In the rows, 128 means zero.
Each row is followed by its class. Each block has new classes.
[173  99 182 142 141 146 126 153 132 135 128 111 134 140 122 120 119 118
 106 138 125 115 159 168 155 154 123 123 134 162 119 125 170 138] => J
[ 97  96 141 155 148 124 151 161 138 118 117 172 161 133 134 146  96 123
 103 143 127 147 145 134 137 137 143 120 132 112 126 116 136 125] => F
[137  47 159 197 103 127 143 101 137 111 119 231 150 131 133 167 113 114
  68 151 115 135 157 174 144 116 126 108 120  84 128 108 155 137] => J
[124 124 136 134 146 122 114  75 127 112 118 143 129 129 130 138 122 119
 109 132 127 115 134 149 133 125 112 119 128  91 131 120 151 143] => V
[201 179 142  46 170 134 122 149 132 177 136  90  98 132 125  86 137 144
 180 124 126 124 130 119  83 136 145 145 142 157 133 143 116 119] => Z
[115 139 136 134 128 134 143 172 129 121 122 156 153 136 136 131 110 119
 122 134 127 143 129 126 141 122 136 128 127 125 130 122 124 125] => F
[ 56  77 126 162 139 123 144 145 132 120 114 156 154 132 132 146 101 119
  97 137 132 137 143 135 138 140 140 115 124 115 124 114 145 136] => F
[151 185 131 123 112 133 135 125 133 146 140  88 135 117 115 114 134 120
 119 124 122 119 121 127 132 137 112 132 124 144 131 128 113 124] => J
[ 80 122 140 110 144 131 141 153 137 142 116 134 146 134 125 118  91 113
 109 140 121 124 134 145 122 151 138 118 136 127 124 122 147 135] => P
[154 178 144 117 120 128 138 188 128 129 129 150 135 139 127 119 124 129
 141 135 129 142 131 124 138 117 136 136 130 139 128 127 109 115] => F
[ 65 107 114 147 112 124 117 109 127 114 130 117 143 119 130 141 127 114
 106 131 131 116 138 125 133 131 122 123 122 124 120 124 128 142] => J
[178 123 163 142 129 130 131 125 135 128 126 186 137 127 129 134 113 113
  94 143 120 137 153 160 133 116 123 122 124 117 132 121 132 133] => J
[151 123 152 173 138 126 125 103 134 115 125 123 162 130 124 150 112 110
  92 142 126 113 154 162 148 143 111 116 128 117 121 114 152 128] => J
[184 139 162 117 135 139 121 109 135 135 125 132 115 145 136 122 125 132
 124 136 130 100 130 172 137 137 128 125 130 121 124 121 159 143] => V
[ 77 160 120 110 142 123 121 148 120 122 120  85 116 135 130 123 124 117
 129 132 129 125 141 118 130 134 132 130 130 143 118 133 115 124] => N
[ 66  70 123 118 196 118 134 131 131 127 103 123 151 139 137 147  91 116
 113 133 133 126 144 136 121 153 154 120 136 120 119 127 170 137] => N
[  4  62  89 170 127 121 134 122 131 111 123 120 141 115 124 140 114 123
  99 133 135 138 134 113 134 153 132 116 121 117 125 118 141 137] => F
[ 28  76  94 128 139 128 126 102 138 124 124  76 134 121 130 142 124 123
 117 136 137 101 134 125 107 171 145 122 128 126 115 124 157 154] => V
[114 120 147 162  87 131 129 129 132 132 130 148 144 124 125 146 118 115
 108 139 126 115 149 157 152 126 117 119 125 134 125 107 134 138] => J
[154 124 168 156 144 122 149 157 135 121 112 208 163 145 134 147  85 118
  99 148 123 148 147 158 147 121 138 118 138  99 133 115 131 125] => F
[147 147 148 133 133 131 143 181 135 130 124 142 138 141 129 127 112 123
 118 141 129 142 135 136 137 130 146 128 129 132 127 124 124 123] => F
[242 173 197 155 110 138 136 158 138 138 134 142 154 143 124 141 118 120
 112 144 126 118 146 171 157 129 114 125 131 152 130 118 136 129] => J
[141 170 140 139 107 137 125 129 124 132 134  74 128 131 120 129 141 122
 130 121 128 104 127 144 152 145 110 125 127 157 127 131 137 128] => J
[160 181 158 131  85 131 130 131 128 143 135 147 131 133 126 124 123 120
 124 132 120 120 128 154 146 116 109 126 131 128 137 123 115 130] => J
[107  85 132 161 141 127 116  90 133 117 124 136 139 128 127 140 118 125
 107 137 130 115 134 147 136 140 120 116 123 101 124 119 159 148] => V
[130 157 153 151  92 128 129 129 122 123 133 167 145 128 126 127 124 122
 123 127 123 127 131 141 158 108  96 122 131 127 136 122 128 128] => J
[112 106 122 135 135 123 119  87 131 119 121 114 105 136 135 136 130 126
 113 137 129 112 134 132 129 152 130 121 127 107 126 123 150 143] => V
[152  89 142 145 152 130 123  88 134 112 121 142 141 134 131 143 121 123
 103 136 127 118 136 153 134 133 129 125 127 102 122 121 158 141] => V
[107 120 135 144 142 122 139 163 139 124 115 157 158 131 133 150  99 115
 109 143 132 138 146 135 128 137 148 122 123 122 124 122 130 124] => F
[ 81 131 128 155 140 123 135 151 132 110 121 151 151 130 129 138 106 117
 108 141 127 142 135 127 143 131 131 122 129 112 122 118 120 127] => F
[121 159 155 128 129 124 127 149 126 129 113 165 153 148 131 142  97 112
 121 134 132 106 141 158 147 118 135 122 134 116 128 123 140 133] => N
[155 138 163 141 139 129 143 168 138 122 120 184 149 145 133 132  95 121
 112 153 124 138 146 153 147 132 137 126 134 120 127 117 145 124] => F
[ 91 130 134 169 109 128 127 113 129 109 137 112 142 118 125 131 127 119
 100 129 127 126 135 132 147 137 109 122 123 126 128 119 121 133] => J
[145 114 138 154 157 125 117  82 129 105 118 114 131 138 133 146 120 119
  97 135 130 112 130 158 141 138 121 116 130  99 120 119 157 143] => V
[ 82  90 115 132 149 125 112  71 136 113 128 126 107 126 130 119 127 128
 109 138 126 118 133 133 115 139 121 122 129  96 124 121 149 147] => V
[138 166 145 151 115 127 133 126 135 132 134 138 153 120 126 136 116 121
 115 136 130 115 143 146 145 139 109 123 126 123 132 114 140 130] => J
[126  30 158 193 120 134 122 101 136 107 125 207 174 122 135 167 102 109
  71 149 127 121 163 167 151 123 121 110 120 109 121 116 171 152] => J
[ 87 115 117 139 154 121 113  85 125 109 124 101 121 126 122 134 128 127
 118 135 132 116 131 129 129 145 121 125 126 104 122 122 146 141] => V
[119  95 130 148 142 128 125  77 129 108 126 153 125 128 131 139 123 126
 103 130 126 120 131 149 134 132 118 112 123  96 128 119 164 140] => V
[187 178 137  88 129 136 119 146 129 131 129  97  83 141 134 113 145 139
 144 135 128 110 130 146 125 135 145 137 123 141 124 132 134 126] => V
[163 167 159 114 111 135 132 143 133 152 133 129 136 132 125 122 114 117
 124 135 128 106 136 164 137 139 126 126 131 142 132 126 147 133] => J
[ 69  99 140 135 171 117 130 129 124 116  97 146 150 151 136 142  91 114
 113 137 131 123 149 141 140 137 141 119 142 106 119 125 146 136] => N
[169 190 139  94 126 127 142 144 125 150 134 108 104 128 124 109 142 138
 157 119 126 130  99 122 115 131 133 135 128 135 139 136 116 114] => Z
[ 31 119 122 133 124 115 141 106 133 128 109 148 107 150 135 121  99 122
 102 140 122 130 122 149 138 138 141 115 138  80 133 116 131 146] => Z
[214 126 174 128 186 124 126 121 141 122 114 154 137 146 134 146 102 115
 109 150 128 100 156 188 133 150 156 118 130 105 122 107 189 138] => V
[211 165 165 134 127 138 126 138 129 127 134 115 137 138 122 129 132 119
 122 134 123 109 125 166 145 129 119 128 130 145 125 130 145 133] => J
[243 106 203 125 212 133 138 131 151 136 105 197 187 158 136 157  67 109
  87 164 126 104 158 209 125 155 163 109 139  94 119 106 198 142] => V
[102 112 129 121 167 124 127 132 130 121 115  77 129 142 128 132 114 119
 120 133 132 126 147 129 122 145 145 127 138 129 116 128 125 133] => N
[ 77  26 152 200 133 132 143 115 133 102 108 212 190 136 134 165  78 109
  61 149 127 132 144 163 163 130 127 107 129  92 123 110 176 150] => J

Each row is followed by its class. Each block has new classes.
[135 128 138 120 122 136 112 130 136 131 128 129 128 131 125 129 123 136
 124 144 130 112 118 125 132 128 135 154 128 120 147 128 117 126] => S
[121 129 125 124 120 161 121 151 130 124 118 127 129 125 121 129 117 129
 124 122 123 112 124 119 127 125 152 139 130 106 155 133 125 123] => K
[125 131 128 122 130 154 121 142 129 109 125 126 127 130 123 129 118 133
 122 125 125 118 122 121 130 126 138 131 127 122 147 130 129 125] => K
[133 127 130 121 129 145 108 135 138 106 130 129 126 131 126 118 119 146
 126 140 123 115 114 126 132 126 133 133 125 121 149 128 118 132] => K
[134 133 130 107 128 137 116 133 134 127 160 131 128 130 122  93 110 131
 132 140 128 112 126 130 132 128 128 150 129 136 131 119 112 105] => C
[134 132 129 113 129 138 117 136 135 123 151 131 121 135 122  90 112 135
 126 140 123 112 124 124 130 127 130 148 129 126 138 122 110 105] => C
[131 128 129 122 128 149 117 131 134 110 128 127 128 134 133 129 122 140
 126 136 123 117 119 127 132 125 133 131 127 129 142 126 121 133] => K
[137 132 135 107 126 130 105 138 140 134 169 130 125 125 116 104 108 139
 125 144 125 106 125 125 135 131 132 160 133 130 152 127 113 114] => C
[131 129 137 120 127 152 118 137 137 119 120 131 125 129 126 133 118 142
 124 142 118 114 112 120 126 119 151 148 132 110 161 129 128 133] => B
[132 129 134 123 125 135 114 131 137 125 102 131 126 129 124 121 130 138
 124 138 121 119 118 128 133 129 130 143 127 123 150 133 110 132] => D
[137 130 135 118 121 129 105 141 142 149 113 135 125 125 121 103 122 131
 123 151 119 105 117 123 129 133 140 171 125 102 151 131  96 111] => G
[133 132 132 118 121 129 114 132 137 154 110 131 127 129 120 115 126 122
 125 151 120 107 120 127 130 133 137 168 128 112 138 129 105 115] => G
[132 114 140 105 124 129 113 136 133 140 169 125 126 128 126 139 117 136
 123 134 126 111 128 129 141 128 131 159 128 138 146 128 123 131] => C
[128 136 135 107 129 145 122 139 130 126 130 129 125 127 125 103 118 134
 126 125 121 121 122 124 129 127 136 149 130 128 152 128 125 115] => K
[131 128 129 128 125 135 100 125 130 116  81 130 130 126 124 115 143 137
 126 127 122 123 114 138 137 129 122 128 126 128 147 131 102 137] => D
[129 139 134 106 126 135 121 135 133 137 138 133 122 123 125  93 115 135
 130 126 122 123 118 127 128 129 132 159 129 132 149 124 121 109] => K
[133 132 139 122 122 135 102 141 138 120  99 133 125 123 122 103 129 138
 121 135 114 114 115 127 135 125 133 145 126 114 167 143  98 132] => D
